Here is a tiny trained network, its code and every weight. The questions are about switching its units off for an input and a target symbol, where a switched-off unit gives its printed mean instead of its output.

import numpy as np


def w(rows, s, z=0):
    codes = np.array(rows[::2]) - 128.0
    scale = np.full(codes.shape[1], s)
    scale[-1] = z or s
    return codes * scale


def norm(h):
    return h / np.sqrt((h * h).mean(-1, keepdims=True) + 1e-5)


def f(y):
    return y / 2 * (1 + np.tanh(0.7978845608 * (y + 0.044715 * y**3)))


def softmax(a):
    e = np.exp(a - a.max(-1, keepdims=True))
    return e / e.sum(-1, keepdims=True)


def log_softmax(a):
    a = a - a.max(-1, keepdims=True)
    return a - np.log(np.exp(a).sum(-1, keepdims=True))


def net(x, mask):
    ids = ['ΔΘΠΨαβγεζηλξτφω'.index(c) for c in x.split()]
    T = len(ids)
    res = E[ids] + P[:T]
    u = 0
    for l in range(2):
        r = norm(res)
        for j in range(3):
            rows = slice(3 * j, 3 * j + 3)
            q, k, v = (r @ M[l][rows].T for M in (Q, K, V))
            z = softmax(np.where(np.tri(T) > 0, q @ k.T / 3**0.5, -1e9)) @ v
            o = O[l][rows]
            res = res + np.where(mask[u + j], z, o[:, -1]) @ o[:, :-1]
        u += 3
        y = f(norm(res) @ A[l][:, :-1].T + A[l][:, -1])
        res = res + np.where(mask[u : u + 8], y, B[l][:, -1]) @ B[l][:, :-1]
        u += 8
    return log_softmax(norm(res)[-1] @ U[:, :-1].T + U[:, -1])


Q, K, V, O, A, B = {}, {}, {}, {}, {}, {}
E = w([
[164,126,253,64,110,80,139,37],'Δ',
[58,105,130,139,109,137,139,99],'Θ',
[66,229,147,157,151,140,132,82],'Π',
[44,142,198,166,54,133,124,147],'Ψ',
[32,157,131,85,111,39,171,139],'α',
[129,140,108,193,66,115,73,57],'β',
[64,100,138,129,159,146,124,106],'γ',
[52,117,127,162,153,159,143,160],'ε',
[75,180,116,134,108,134,131,67],'ζ',
[52,109,107,143,133,150,152,130],'η',
[71,149,84,122,114,151,133,155],'λ',
[82,226,106,158,116,136,111,115],'ξ',
[115,184,188,181,202,109,88,172],'τ',
[112,167,248,141,128,114,164,21],'φ',
[96,99,91,175,96,150,149,149],'ω',
],0.0058)
P = w([
[133,88,173,2,117,125,53,177],'0',
[135,187,165,89,115,170,124,120],'1',
[133,177,155,113,131,166,127,115],'2',
[135,168,145,132,140,162,126,110],'3',
[138,160,138,148,151,157,124,111],'4',
[139,150,129,160,159,151,125,106],'5',
[143,143,120,169,167,146,122,107],'6',
[150,139,110,180,173,142,119,107],'7',
[155,133,102,190,179,136,122,109],'8',
[161,126,94,198,182,135,121,111],'9',
[170,118,91,203,185,135,124,113],'10',
[182,102,89,199,173,143,131,111],'11',
],0.0039)
Q[0] = w([
[106,179,170,103,46,125,113,158],'L0H0',
[89,70,148,157,109,136,118,140],'L0H0',
[103,255,85,164,187,132,140,83],'L0H0',
[148,127,168,141,118,96,113,94],'L0H1',
[94,135,118,171,117,95,133,101],'L0H1',
[101,132,148,145,159,80,130,84],'L0H1',
[164,83,93,70,125,110,134,168],'L0H2',
[216,59,123,75,103,111,107,173],'L0H2',
[196,104,135,41,93,147,124,162],'L0H2',
],0.0065)
K[0] = w([
[14,137,160,122,43,116,177,198],'L0H0',
[92,80,193,166,117,138,91,85],'L0H0',
[119,122,10,195,204,108,195,242],'L0H0',
[181,128,120,149,75,143,82,173],'L0H1',
[183,118,165,189,181,185,56,89],'L0H1',
[189,88,149,211,141,202,104,92],'L0H1',
[154,120,202,96,61,164,98,146],'L0H2',
[224,112,217,34,63,253,51,127],'L0H2',
[109,132,151,50,89,197,185,137],'L0H2',
],0.0046)
V[0] = w([
[136,135,200,150,163,162,135,35],'L0H0',
[131,128,84,105,177,101,78,79],'L0H0',
[156,158,32,138,155,190,99,141],'L0H0',
[140,97,98,153,124,105,135,117],'L0H1',
[129,148,93,155,157,216,96,136],'L0H1',
[143,159,87,81,106,152,100,169],'L0H1',
[100,155,119,135,122,1,143,151],'L0H2',
[184,143,191,80,104,218,104,112],'L0H2',
[111,147,142,65,105,126,129,135],'L0H2',
],0.0033)
O[0] = w([
[100,215,85,42,111,127,108,196,113],'L0H0',
[84,97,192,112,115,155,175,186,112],'L0H0',
[108,82,189,127,6,146,94,106,109],'L0H0',
[123,168,192,112,114,161,96,153,61],'L0H1',
[188,152,120,85,109,145,184,101,159],'L0H1',
[141,102,114,104,224,100,150,169,128],'L0H1',
[204,94,114,75,70,200,159,170,253],'L0H2',
[33,97,145,228,158,105,44,47,7],'L0H2',
[197,90,109,168,99,106,142,84,192],'L0H2',
],0.0025,0.0024)
A[0] = w([
[253,198,154,118,150,111,136,136,32],'L0N0',
[92,203,62,189,159,111,146,178,88],'L0N1',
[121,88,129,84,216,107,121,130,207],'L0N2',
[182,166,154,189,76,194,84,57,121],'L0N3',
[85,127,187,90,111,163,165,133,247],'L0N4',
[180,100,104,202,123,133,124,128,90],'L0N5',
[107,129,53,117,53,110,162,83,150],'L0N6',
[137,55,114,97,112,109,140,188,151],'L0N7',
],0.004,0.0014)
B[0] = w([
[132,94,99,74,134,166,219,122,107],'L0N0',
[167,70,176,82,103,135,123,38,255],'L0N1',
[176,192,106,149,48,125,148,91,146],'L0N2',
[173,145,34,167,164,52,127,121,197],'L0N3',
[188,128,63,194,152,117,100,114,242],'L0N4',
[48,108,138,2,158,67,100,76,109],'L0N5',
[126,162,186,135,206,159,112,124,249],'L0N6',
[171,185,136,123,187,124,117,71,137],'L0N7',
],0.0035,0.0021)
Q[1] = w([
[150,93,167,170,95,165,48,179],'L1H0',
[63,61,147,124,144,154,119,148],'L1H0',
[122,108,86,158,154,218,110,120],'L1H0',
[174,40,182,114,151,124,22,187],'L1H1',
[133,145,84,102,122,133,172,161],'L1H1',
[105,183,166,86,119,102,171,134],'L1H1',
[72,82,169,109,115,118,113,158],'L1H2',
[97,131,113,105,164,160,156,116],'L1H2',
[139,232,174,87,107,6,174,115],'L1H2',
],0.012)
K[1] = w([
[54,156,182,174,56,105,66,106],'L1H0',
[125,146,114,79,112,114,2,89],'L1H0',
[73,45,203,77,117,99,54,171],'L1H0',
[93,173,197,144,72,98,42,118],'L1H1',
[235,93,81,80,125,143,163,228],'L1H1',
[235,169,97,150,131,157,184,142],'L1H1',
[94,196,144,183,72,131,60,111],'L1H2',
[179,103,142,96,80,108,111,212],'L1H2',
[202,146,107,176,109,167,228,152],'L1H2',
],0.0071)
V[1] = w([
[69,78,140,160,2,71,121,157],'L1H0',
[71,133,185,192,173,140,115,171],'L1H0',
[75,72,46,125,172,127,145,126],'L1H0',
[143,74,145,187,133,91,92,117],'L1H1',
[120,162,84,163,156,93,96,60],'L1H1',
[142,138,62,101,85,166,71,141],'L1H1',
[150,63,140,82,147,166,112,22],'L1H2',
[67,152,107,115,142,84,176,95],'L1H2',
[137,107,155,103,207,106,155,151],'L1H2',
],0.0051)
O[1] = w([
[139,158,59,120,117,77,240,85,84],'L1H0',
[75,77,101,103,235,111,157,203,108],'L1H0',
[36,181,2,149,118,169,83,90,131],'L1H0',
[155,220,119,129,136,201,150,129,19],'L1H1',
[213,48,128,83,106,167,152,191,253],'L1H1',
[118,63,134,183,140,191,187,86,136],'L1H1',
[105,150,197,56,193,53,123,41,95],'L1H2',
[71,64,141,91,112,186,194,137,243],'L1H2',
[225,106,77,36,219,177,172,132,122],'L1H2',
],0.0036,0.0026)
A[1] = w([
[94,105,98,203,48,92,94,242,117],'L1N0',
[203,85,108,98,77,39,207,173,5],'L1N1',
[106,173,116,23,164,59,160,58,191],'L1N2',
[173,138,149,241,169,113,36,67,138],'L1N3',
[131,254,195,115,156,96,204,133,118],'L1N4',
[102,76,225,71,108,150,164,176,35],'L1N5',
[129,64,139,191,171,113,170,90,227],'L1N6',
[111,212,42,138,106,72,197,51,12],'L1N7',
],0.0039,0.0027)
B[1] = w([
[177,202,153,175,149,167,97,123,177],'L1N0',
[70,90,122,205,158,68,131,154,172],'L1N1',
[169,169,153,210,163,144,177,132,190],'L1N2',
[193,90,6,75,142,51,123,156,181],'L1N3',
[178,23,120,129,85,183,89,109,125],'L1N4',
[135,119,39,154,155,112,80,89,191],'L1N5',
[110,181,163,72,80,80,87,160,253],'L1N6',
[154,1,128,162,132,165,39,167,114],'L1N7',
],0.0047,0.0025)
U = w([
[241,128,227,82,137,59,158,49,135],'Δ',
[131,49,172,237,135,168,133,39,54],'Θ',
[77,67,162,102,100,187,32,176,140],'Π',
[112,101,81,154,144,29,250,185,84],'Ψ',
[160,145,121,62,49,232,217,127,188],'α',
[129,18,174,153,17,91,63,129,7],'β',
[116,236,166,113,246,119,183,64,119],'γ',
[79,199,48,109,218,177,100,191,74],'ε',
[35,193,187,60,47,51,131,63,147],'ζ',
[44,150,59,155,165,164,71,54,234],'η',
[188,158,19,80,65,34,80,121,168],'λ',
[183,255,153,215,67,143,81,174,155],'ξ',
[201,134,163,55,222,144,102,252,111],'τ',
[93,74,177,62,155,112,93,154,137],'φ',
[197,114,90,202,187,154,108,74,119],'ω',
],0.0065,0.0018)

Each question gives the input, a string of symbols that net reads in full, and the target symbol t.
The units are the heads (3 rows each of Q, K, V and O) and the neurons (one row each of A and B). Each row of codes is followed by its name. A weight is (code - 128) times the scale printed after its matrix; where a second scale follows, it is the last column's (O, A, B and U).
mask holds one flag per unit, layer by layer, with each layer's heads first. A switched-off unit (its flag False) gives its mean, the last column of its rows in O or B, instead of its output. The means were averaged over made-up inputs and are rounded, as every weight is.
A unit's drop is (log p(t) with every unit on - log p(t) with that unit switched off) / (log p(t) with every unit on - log p(t) with every unit switched off).
The circuit of an input: a set's keep is (log p(t) with only the set's units on - log p(t) with every unit switched off) / (log p(t) with every unit on - log p(t) with every unit switched off). Starting from the 12 units with the biggest drops (on a tie, the unit counted first), units are removed one at a time, each time the one whose removal leaves the highest keep (on an exact tie, the one counted first), for as long as the keep stays at least 0.8.
circuit, biggest first: the units of the circuit, biggest drop first
most important unit: the unit with the biggest drop
top k neurons: the k neurons with the biggest drops, biggest first
top k neurons in layer l: the k neurons of layer l with the biggest drops, biggest first
which heads matter: for each layer, one digit per head in row order, 1 if its drop is at least 0.15 and else 0, layers parted by /
input η Ψ λ, target η: which heads matter => 001 / 101
input Ψ Θ α ω λ Ψ α λ λ Δ ξ Ψ, target Ψ: circuit, biggest first => [L1H0]
input λ ε α Θ ζ Ψ α Ψ Ψ ζ α, target ξ: which heads matter => 001 / 101
input η α Π Ψ η Δ λ λ Π, target λ: circuit, biggest first => [L1N3 L0H0]
input ξ ω ζ ε γ φ γ, target ξ: circuit, biggest first => [L1H2 L0N1 L0H0 L1N0]
input ξ ξ η α Θ, target ξ: which heads matter => 000 / 001
input Ψ β γ ζ λ α γ τ α, target η: top 2 neurons in layer 0 => [L0N2 L0N1]
input Π ε γ γ φ α λ Ψ α Δ ε λ, target Π: which heads matter => 100 / 100
input τ α α Δ λ λ Π, target λ: circuit, biggest first => [L1N3 L0N3 L0H0]
input α Ψ φ α α λ α, target ζ: which heads matter => 001 / 110
input λ λ α γ, target λ: which heads matter => 000 / 001
input β ξ Θ α Ψ α Ψ λ Ψ γ β λ, target β: which heads matter => 001 / 101
input ζ λ λ ε Ψ Ψ β λ α β ζ ω, target ζ: which heads matter => 001 / 001
input φ γ γ β, target λ: circuit, biggest first => [L1N3]
input α ξ Θ Π α, target β: top 4 neurons => [L0N0 L0N3 L1N5 L0N1]
input λ λ λ, target λ: top 2 neurons in layer 0 => [L0N7 L0N2]
input Θ ξ α Θ α ω λ λ, target Θ: top 2 neurons in layer 0 => [L0N2 L0N6]
input ξ φ Ψ α λ ζ, target λ: circuit, biggest first => [L0N3 L1N3 L1H0]
input α α Θ ε φ Ψ α ξ, target α: which heads matter => 001 / 000
input β α ξ ζ α, target β: top 2 neurons => [L0N3 L0N0]
input τ λ η, target τ: which heads matter => 000 / 101
input γ α Θ α λ λ ξ ξ λ, target γ: most important unit => L0H2
input λ α γ Θ Θ ζ α, target η: top 3 neurons => [L1N5 L0N1 L0N4]
input α λ ω α Ψ α, target ξ: top 2 neurons in layer 0 => [L0N3 L0N6]
input Θ α τ γ Ψ ξ, target τ: which heads matter => 000 / 100
input Θ ξ λ η γ ω, target Θ: top 2 neurons => [L1N7 L0N6]
input η γ α Θ α α η Θ η, target η: most important unit => L1H0
